Here is a tiny trained network, its code and every weight. The questions are about switching its units off for an input and a class, where a switched-off unit gives its printed mean instead of its output.

import numpy as np


def w(rows, s, z=0):
    codes = np.array(rows[::2]) - 128.0
    scale = np.full(codes.shape[1], s)
    scale[-1] = z or s
    return codes * scale


def f(y):
    return np.maximum(y, 0)


def log_softmax(a):
    a = a - a.max(-1, keepdims=True)
    return a - np.log(np.exp(a).sum(-1, keepdims=True))


def net(x, mask):
    res = np.array(x, float).reshape(1, 3) / 4 @ E
    y = f(res @ A[0][:, :-1].T + A[0][:, -1])
    res = res + np.where(mask, y, B[0][:, -1]) @ B[0][:, :-1]
    return log_softmax(res[-1] @ U[:, :-1].T + U[:, -1])


A, B = {}, {}
E = w([
[182,74,139,8],'x0',
[188,100,245,189],'x1',
[212,116,32,199],'x2',
],0.014)
A[0] = w([
[174,80,111,93,72],'n1',
[42,212,134,247,3],'n2',
[165,87,139,60,72],'n3',
[85,154,140,193,183],'n4',
[82,108,200,110,52],'n5',
[31,132,163,86,66],'n6',
[72,138,15,97,132],'n7',
[186,55,198,196,212],'n8',
[192,101,24,152,63],'n9',
[49,150,126,76,105],'n10',
[174,58,149,63,37],'n11',
],0.014,0.0068)
B[0] = w([
[36,175,101,154,187],'n1',
[45,106,99,121,234],'n2',
[51,89,39,127,205],'n3',
[71,104,112,72,201],'n4',
[144,183,136,182,194],'n5',
[146,144,134,246,200],'n6',
[164,236,182,18,251],'n7',
[147,238,161,64,246],'n8',
[158,151,134,253,236],'n9',
[133,145,181,166,192],'n10',
[81,155,81,117,213],'n11',
],0.012,0.017)
U = w([
[153,175,186,78,109],'0',
[149,146,150,251,120],'1',
[66,110,68,117,97],'2',
[153,123,164,108,254],'3',
[178,98,166,124,101],'4',
[189,63,159,112,107],'5',
[166,45,149,124,116],'6',
],0.016,0.028)

Each question gives the input, the list of numbers given to net, and the class t.
The units are the neurons (one row each of A and B). Each row of codes is followed by its name. A weight is (code - 128) times the scale printed after its matrix; where a second scale follows, it is the last column's (A, B and U).
mask holds one flag per neuron, in row order. A switched-off neuron (its flag False) gives its mean, the last column of its row in B, instead of its output. The means were averaged over made-up inputs and are rounded, as every weight is.
A unit's drop is (log p(t) with every unit on - log p(t) with that unit switched off) / (log p(t) with every unit on - log p(t) with every unit switched off).
unit that matters most: the unit with the biggest drop
k most important neurons: the k neurons with the biggest drops, biggest first
drop when u is switched off: that unit's drop, to one decimal
input [6,-3,6], class 1: 2 most important neurons => n9, n2
input [7,-4,-2], class 2: unit that matters most => n3
input [-8,7,5], class 2: 3 most important neurons => n2, n7, n4
input [-6,-4,4], class 2: 3 most important neurons => n2, n8, n4
input [8,-5,-7], class 2: 2 most important neurons => n3, n9
input [6,-5,-6], class 1: 3 most important neurons => n6, n10, n8
input [-6,-3,-7], class 1: 2 most important neurons => n6, n10
input [-3,-2,-4], class 1: 2 most important neurons => n6, n8
input [-2,0,3], class 3: 2 most important neurons => n6, n5
input [-1,4,4], class 0: 2 most important neurons => n8, n6
input [5,-4,-1], class 2: 2 most important neurons => n8, n3
input [6,2,-5], class 2: 3 most important neurons => n3, n9, n11
input [-6,7,4], class 0: 2 most important neurons => n8, n3
input [-6,-8,1], class 0: unit that matters most => n7
input [-7,-4,1], class 2: drop when n2 is switched off => 1.8
input [1,8,5], class 0: drop when n8 is switched off => 1.2
input [0,4,-6], class 1: drop when n7 is switched off => 1.1
